[[ 4.97  0.83 -3.57 -1.50 -2.35 -3.44  0.15]
 [ 1.38  2.95  3.43 -0.33 -1.47 -2.28 -5.27]
 [-0.61 -2.94  3.75  5.29  4.74 -4.30  2.89]] gives -0.33

[ 1.82 -1.22  0.24 -3.54 -1.53 -3.95 -0.77] gives -1.22

[ 2.73  3.97  1.43  1.21 -0.30] gives 1.43

[-2.14  0.63 -4.58  2.57  4.67 -2.03 -1.12] gives -1.12

[ 1.48 -0.06 -4.54  0.77 -3.34] gives -0.06

[[-2.43 -1.42 -1.60  2.99  3.92]
 [ 0.08 -0.31  2.24 -0.12  3.58]
 [ 1.97  1.51 -0.28 -3.31  3.51]] gives 0.08

[[-1.44  1.63 -0.74 -0.22 -1.95 -0.52 -2.23]
 [-2.56  3.34 -0.59  4.67 -0.86  2.46  0.52]
 [ 1.32  1.18  1.16  3.53 -0.20 -0.02  0.60]] gives -0.02

[-0.18 -3.71  5.49  1.54 -4.42] gives -0.18

[[2.45 0.15 1.79 2.11 4.83]
 [0.16 2.93 0.08 1.49 0.27]
 [0.22 0.22 0.08 1.60 0.31]] gives 0.31

[[ 2.99  0.15  0.60  1.47 -2.06]
 [ 4.33  3.03  3.66 -3.09  4.47]
 [-3.13  1.72  4.98  5.46  1.51]] gives 1.72
---
[[ 0.10  3.61 -1.13  2.72]
 [-1.02 -0.77 -3.14 -3.94]
 [ 0.14 -0.27 -1.21  0.11]]
0.10

[[-0.63  1.46  1.51 -0.67 -0.68]
 [-3.39  4.62  4.63 -3.81 -3.81]
 [ 0.88 -0.02  0.09  0.79  0.79]]
-0.63

[[-0.18 -1.06  0.51 -1.58 -4.02  0.59]
 [-0.07 -1.27  0.45  2.51  0.19 -1.97]
 [ 0.92  3.28 -3.09 -0.19  1.65 -0.16]]
-0.18

[[ 4.11 -1.95  3.56  4.31]
 [ 3.84 -1.80  3.29  3.97]
 [ 3.65 -1.69  3.09  3.74]]
4.11

[[-2.90 -3.27 -2.96 -3.01  2.48  2.92]
 [ 4.09  4.57  3.82  4.21 -3.90 -4.72]
 [ 4.11  4.30  3.86  4.21 -3.96 -4.14]]
-2.90

[[ 0.00  1.74  2.69  1.40 -0.29]
 [ 2.35  0.68  3.17  1.51  0.33]
 [ 4.71  0.27  1.87  0.00  0.94]]
0.00
---
[ 1.35  2.47 -3.89 -2.23 -4.44] -> -2.23

[-4.01  4.19  4.41 -4.27] -> -4.01

[[ 3.25 -4.09 -3.79 -4.08  4.96 -3.00  4.33]
 [ 3.47 -4.37 -4.07 -4.36  5.30 -3.21  4.64]] -> 4.64

[[ 3.98 -1.88  3.42  4.12]
 [ 3.80 -1.79  3.28  3.95]] -> 3.95

[-2.51  4.53 -0.43 -0.73] -> -0.73

[[ 3.02 -4.68  2.20 -4.02 -4.83]
 [-3.14  4.82 -2.27  4.14  4.99]
 [ 2.83 -4.36  2.07 -3.73 -4.54]] -> 4.14

[[ 2.60 -2.57 -5.27  2.17  0.72  0.56 -0.15]
 [-0.38  1.09 -0.18  0.66  0.05  0.62  0.85]] -> 1.09

[[ 1.38 -0.55 -2.64 -0.90 -5.44 -4.12]
 [ 2.57 -1.71  0.91 -1.41 -2.95 -0.83]] -> 0.91
---
[[-2.79  0.08 -5.26 -0.96 -1.83]
 [ 2.56  2.01  0.92 -0.06  1.41]
 [-0.68  0.43  4.04  1.90 -0.97]] value 1.90

[[ 5.34 -3.50 -2.45 -1.11  0.32]
 [ 4.23  3.39 -4.04  1.05  1.92]
 [-5.11  0.59  1.50 -2.13  3.90]] value -2.13

[[-0.88  0.25  1.62  1.40]
 [-0.24 -1.00  0.76 -1.49]
 [ 1.47  5.15 -1.89 -3.77]] value -1.89

[[-1.96 -2.04  4.66  5.31 -1.17]
 [-1.85 -3.62  4.46  3.32 -3.33]
 [-1.47 -3.41  4.96  2.75 -3.96]] value 2.75

[[ 5.12  1.99 -1.19  0.09]
 [-5.48 -2.05  1.09 -0.14]
 [ 4.88  1.91 -1.16  0.03]] value -1.16

[[ 0.00  2.10  0.40  3.90 -0.84]
 [ 4.37 -0.20  0.29  4.31 -1.14]
 [ 2.59 -1.46  0.00  1.38 -1.21]] value 1.38

[[-0.26 -0.66 -3.85 -3.03  3.39  1.81 -0.60]
 [ 4.17  4.89 -2.93 -1.00 -2.93 -2.28 -2.66]
 [-1.45 -0.43 -3.81 -1.86  4.62  2.82 -0.13]] value 2.82

[[-1.31 -1.82 -0.62 -1.63  0.03  0.33]
 [-2.39  1.00  1.20 -0.17 -0.94 -1.40]
 [-5.42 -2.57  1.09 -1.50  0.97 -0.57]] value 0.97

[[ 4.28  4.25  4.40 -4.35 -4.44  4.55  4.46]
 [ 4.04  4.36  4.48 -4.48 -4.27  4.33  4.26]
 [ 3.75  4.36  4.20 -4.21 -3.98  3.94  4.00]] value 3.94

[[-0.16 -0.03  0.14  0.08]
 [ 0.16  0.17 -0.04 -0.28]
 [-3.71 -4.28 -4.17 -2.60]] value -4.17
---
array([-0.36, -2.39,  4.07, -1.39, -3.22,  1.26,  2.64]) value -0.36

array([-0.92,  0.02,  2.54,  4.62, -0.75,  1.02, -1.25]) value 0.02

array([ 2.60,  3.21, -1.35, -4.28,  4.51]) value 2.60

array([-3.25, -3.56, -3.69,  3.81,  3.27,  3.43,  4.40]) value 3.27

array([-2.31,  1.96,  0.29, -1.96, -4.79]) value -1.96

array([[ 0.62,  0.56, -0.86, -0.65, -0.66, -0.85, -0.61],
       [-2.09, -2.07,  2.43,  2.06,  2.21,  2.61,  2.09],
       [-4.28, -4.32,  4.82,  4.14,  4.50,  5.36,  4.19]]) value 0.62

array([ 1.42,  0.75, -1.91,  4.45,  0.91, -0.75, -0.70]) value 0.75

array([[ 0.98,  0.73,  0.16,  4.20,  0.87, -3.04,  2.03],
       [ 0.38,  0.56,  0.13,  2.16,  0.48, -0.96,  0.82],
       [ 0.27, -1.36, -0.29, -2.27, -0.09,  2.57, -0.84]]) value 0.38

array([[ 1.46, -0.33,  1.88,  0.90, -1.42],
       [-1.45,  4.22,  2.54,  2.28, -0.42],
       [-2.82,  1.26,  3.82,  0.81, -0.85]]) value 0.90
---
[[  55.8  -49.4   -8.0  -14.7  -22.3 -124.8   10.4]
 [ -41.6  -22.5  143.3 -193.4 -145.6   60.5  137.2]
 [ 128.9  219.6  136.1  182.6 -223.6   -7.2   18.3]] ==> 55.8

[ -7.08   7.23  16.97  20.34  -1.11 -19.53   1.40] ==> -7.08

[-201.17  114.53 -174.61 -132.65   78.23   12.29 -100.14] ==> -201.17

[ 1.2  1.3 -1.7  0.1  1.3 -0.5] ==> 1.2

[-0.6  0.5  1.0  0.8 -1.6] ==> -0.6

[ 15.30  10.79 -11.09   6.46] ==> 15.30

[-17.853  -2.896   7.917 -10.355  14.418  -4.102  -8.329] ==> -17.853
---
array([3277, 7759, 8571, 8450, 2735]) --> 7759

array([[901, 184, 900, 184],
       [205, 450, 196, 701]]) --> 205

array([82, 15, 76,  8, 18]) --> 15

array([ 85,  49, 223, 228]) --> 85

array([[ 485,  800,  599,  672],
       [-126, -511,  -96, -224],
       [-373, -623,  152, -105]]) --> -373

array([[-38, -34, -28,  37,  36],
       [  8,   7,   2, -11,  -8]]) --> 7

array([5295, 9018, 6981, 2304, 7986]) --> 9018

array([810, 229, 498,  67, 692]) --> 229

array([482, 351, 840, 111, 459]) --> 351
---
[[ 2.00 -0.72 -2.33  1.10  0.97 -2.10 -0.17]
 [-2.11 -0.42 -0.66  0.78  0.45  0.90 -0.43]
 [ 4.94  0.07  3.32 -1.91  0.28 -2.98  2.95]] gives -2.33

[ 3.33  4.85  1.88 -2.34 -0.42 -4.22 -0.95] gives -2.34

[ 4.07  1.34  1.56 -1.62] gives 1.34

[ 3.82 -4.07 -0.69 -0.21 -0.17] gives -0.69

[-2.86 -4.01 -4.18 -3.33] gives -4.01

[[-2.10  3.97 -1.06  2.08]
 [-0.85 -0.73  3.60 -0.31]] gives -1.06

[-2.25 -0.42  1.23  5.12] gives -0.42

[[-3.25  0.53  3.75  3.25]
 [ 1.75 -5.58 -3.89  3.85]] gives -3.89

[ 2.54 -2.63  4.47  2.31  4.87] gives 2.31

[-1.22 -0.55  0.22  4.40  0.53 -0.21] gives -0.55
---
[[-10.189, -3.221, -6.948, -11.799, -5.870, 7.794, 18.178], [-6.258, 1.526, 4.668, -10.622, -21.991, -13.685, -4.184]] Answer: -6.948
[[-0.5, 1.3, 1.0, -1.2], [-0.2, -0.4, 0.2, 1.1], [-1.8, 0.7, 1.0, -0.4]] Answer: 1.0
[175.346, 110.080, 55.547, -149.259] Answer: 55.547
[104.4, -171.2, -24.2, -136.8, 47.0] Answer: -24.2
[-1.5, 1.5, 0.3, 0.0, 0.2] Answer: 0.3
[[0.987, 0.684, 0.729, 1.056, 0.958, 0.521, 1.291], [0.601, 0.391, 0.787, 0.785, 0.349, -0.554, 0.462], [-2.448, -2.409, -2.080, -2.100, -0.915, 2.430, -2.089]] Answer: 0.729
[[-4.4, 14.3, -3.7, -4.4, 2.4, 7.4], [0.9, -1.6, -11.8, 8.3, -3.3, -12.5]] Answer: -3.7
